Here is a tiny trained network, its code and every weight. The questions are about switching its units off for an input and a class, where a switched-off unit gives its printed mean instead of its output.

import numpy as np


def w(rows, s, z=0):
    codes = np.array(rows[::2]) - 128.0
    scale = np.full(codes.shape[1], s)
    scale[-1] = z or s
    return codes * scale


def f(y):
    return y / 2 * (1 + np.tanh(0.7978845608 * (y + 0.044715 * y**3)))


def log_softmax(a):
    a = a - a.max(-1, keepdims=True)
    return a - np.log(np.exp(a).sum(-1, keepdims=True))


def net(x, mask):
    res = np.array(x, float).reshape(1, 8) / 4 @ E
    y = f(res @ A[0][:, :-1].T + A[0][:, -1])
    res = res + np.where(mask, y, B[0][:, -1]) @ B[0][:, :-1]
    return log_softmax(res[-1] @ U[:, :-1].T + U[:, -1])


A, B = {}, {}
E = w([
[128,128,129,129],'x0',
[127,126,128,128],'x1',
[128,127,127,127],'x2',
[82,39,101,77],'x3',
[129,129,127,129],'x4',
[164,150,1,138],'x5',
[165,51,130,229],'x6',
[29,163,111,190],'x7',
],0.0057)
A[0] = w([
[95,202,124,43,86],'neuron 1',
[138,107,114,141,163],'neuron 2',
[65,111,127,143,138],'neuron 3',
[103,148,121,102,178],'neuron 4',
[34,155,112,166,108],'neuron 5',
[128,117,213,133,74],'neuron 6',
[7,140,138,179,129],'neuron 7',
[146,63,120,201,114],'neuron 8',
[107,113,194,104,67],'neuron 9',
[199,89,142,79,81],'neuron 10',
[143,28,112,213,91],'neuron 11',
[123,167,93,79,63],'neuron 12',
[87,174,125,51,75],'neuron 13',
[139,80,113,120,206],'neuron 14',
[120,171,109,78,88],'neuron 15',
[165,71,134,221,77],'neuron 16',
[133,134,144,193,66],'neuron 17',
[92,33,110,77,84],'neuron 18',
[92,100,244,122,95],'neuron 19',
[74,32,102,49,148],'neuron 20',
[153,89,139,223,112],'neuron 21',
[164,100,146,130,181],'neuron 22',
[137,93,118,129,61],'neuron 23',
[228,255,184,183,85],'neuron 24',
[232,73,186,36,120],'neuron 25',
[162,141,7,130,94],'neuron 26',
[237,138,172,89,94],'neuron 27',
[49,166,123,153,71],'neuron 28',
[99,136,152,145,254],'neuron 29',
[117,146,200,136,78],'neuron 30',
[169,149,117,51,90],'neuron 31',
[62,139,119,184,82],'neuron 32',
[149,137,152,116,211],'neuron 33',
[133,174,194,214,123],'neuron 34',
[83,185,115,48,96],'neuron 35',
[105,111,209,123,113],'neuron 36',
[166,139,9,139,94],'neuron 37',
],0.0088,0.0067)
B[0] = w([
[132,119,211,48,162],'neuron 1',
[129,153,130,127,158],'neuron 2',
[150,116,102,148,154],'neuron 3',
[148,177,133,108,174],'neuron 4',
[189,60,124,155,160],'neuron 5',
[56,84,153,152,133],'neuron 6',
[210,91,121,177,190],'neuron 7',
[132,134,174,70,164],'neuron 8',
[64,71,158,142,124],'neuron 9',
[165,65,137,164,135],'neuron 10',
[122,124,185,24,178],'neuron 11',
[111,79,184,123,123],'neuron 12',
[126,91,188,63,142],'neuron 13',
[143,194,104,125,203],'neuron 14',
[119,109,173,110,130],'neuron 15',
[124,92,209,57,155],'neuron 16',
[134,69,146,104,118],'neuron 17',
[101,58,66,94,148],'neuron 18',
[6,120,159,224,169],'neuron 19',
[106,131,27,61,197],'neuron 20',
[154,128,180,74,164],'neuron 21',
[158,168,131,133,175],'neuron 22',
[113,67,139,117,108],'neuron 23',
[81,41,10,12,180],'neuron 24',
[196,113,124,202,189],'neuron 25',
[32,128,166,238,173],'neuron 26',
[171,75,111,173,151],'neuron 27',
[155,43,139,142,134],'neuron 28',
[167,254,112,148,254],'neuron 29',
[61,89,137,142,128],'neuron 30',
[153,118,174,148,137],'neuron 31',
[165,55,141,150,135],'neuron 32',
[135,202,119,137,199],'neuron 33',
[124,133,98,106,169],'neuron 34',
[150,116,193,65,159],'neuron 35',
[66,128,143,173,151],'neuron 36',
[29,122,169,236,172],'neuron 37',
],0.021,0.0056)
U = w([
[114,105,255,64,124],'0',
[5,96,167,215,70],'1',
[131,164,123,144,253],'2',
[132,166,119,146,191],'3',
[211,45,133,202,60],'4',
[68,76,39,82,67],'5',
[124,176,142,147,140],'6',
[131,179,147,145,118],'7',
],0.008,0.0053)

Each question gives the input, the list of numbers given to net, and the class t.
The units are the neurons (one row each of A and B). Each row of codes is followed by its name. A weight is (code - 128) times the scale printed after its matrix; where a second scale follows, it is the last column's (A, B and U).
mask holds one flag per neuron, in row order. A switched-off neuron (its flag False) gives its mean, the last column of its row in B, instead of its output. The means were averaged over made-up inputs and are rounded, as every weight is.
A unit's drop is (log p(t) with every unit on - log p(t) with that unit switched off) / (log p(t) with every unit on - log p(t) with every unit switched off).
The circuit of an input: a set's keep is (log p(t) with only the set's units on - log p(t) with every unit switched off) / (log p(t) with every unit on - log p(t) with every unit switched off). Starting from the 12 units with the biggest drops (on a tie, the unit counted first), units are removed one at a time, each time the one whose removal leaves the highest keep (on an exact tie, the one counted first), for as long as the keep stays at least 0.8.
circuit, biggest first: the units of the circuit, biggest drop first
most important unit: the unit with the biggest drop
top k neurons: the k neurons with the biggest drops, biggest first
drop of u: that unit's drop, to one decimal
input [7,6,6,-5,-2,5,-7,5], class 0: most important unit	neuron 1
input [8,-5,3,2,3,-1,-2,8], class 4: circuit, biggest first	neuron 7; neuron 5
input [5,4,6,-5,6,-2,6,-2], class 0: circuit, biggest first	neuron 16; neuron 21
input [6,1,3,7,3,0,-6,-6], class 5: top 2 neurons	neuron 20; neuron 18
input [-1,-1,-7,-3,1,-7,6,-2], class 1: top 3 neurons	neuron 19; neuron 6; neuron 36
input [5,-6,1,-2,-3,-1,4,7], class 4: circuit, biggest first	neuron 7; neuron 5
input [4,3,4,-6,-3,-7,2,-8], class 4: top 2 neurons	neuron 25; neuron 27
input [6,2,-5,7,0,5,-2,1], class 5: top 4 neurons	neuron 20; neuron 18; neuron 29; neuron 25
input [5,-6,-3,-3,1,-8,-7,4], class 1: top 2 neurons	neuron 19; neuron 36
input [-3,-1,1,-1,-1,-7,-5,7], class 1: top 3 neurons	neuron 19; neuron 36; neuron 30
input [-3,-8,6,-6,0,7,8,-8], class 0: circuit, biggest first	neuron 16; neuron 11
input [-2,-4,2,8,-6,-8,2,1], class 1: top 3 neurons	neuron 19; neuron 36; neuron 24
input [-4,-7,-6,2,-4,4,5,-8], class 4: top 4 neurons	neuron 25; neuron 10; neuron 27; neuron 29
input [7,5,6,-3,6,-1,4,-7], class 4: circuit, biggest first	neuron 25
input [-4,4,0,2,5,1,3,6], class 4: top 3 neurons	neuron 7; neuron 5; neuron 32
input [3,5,7,6,0,8,6,2], class 1: top 2 neurons	neuron 37; neuron 26
input [8,-7,6,-7,7,-8,-6,7], class 1: top 3 neurons	neuron 19; neuron 30; neuron 36
input [-4,-3,3,0,6,-6,-4,-3], class 1: top 4 neurons	neuron 19; neuron 36; neuron 9; neuron 6
input [1,5,5,-7,1,-4,-1,-5], class 5: drop of neuron 7	0.1
input [0,-7,2,6,-5,7,8,7], class 0: drop of neuron 16	0.2
input [0,5,-2,-8,-5,1,0,-5], class 5: most important unit	neuron 24
input [3,7,-4,-4,-6,-4,8,-6], class 0: drop of neuron 16	0.3
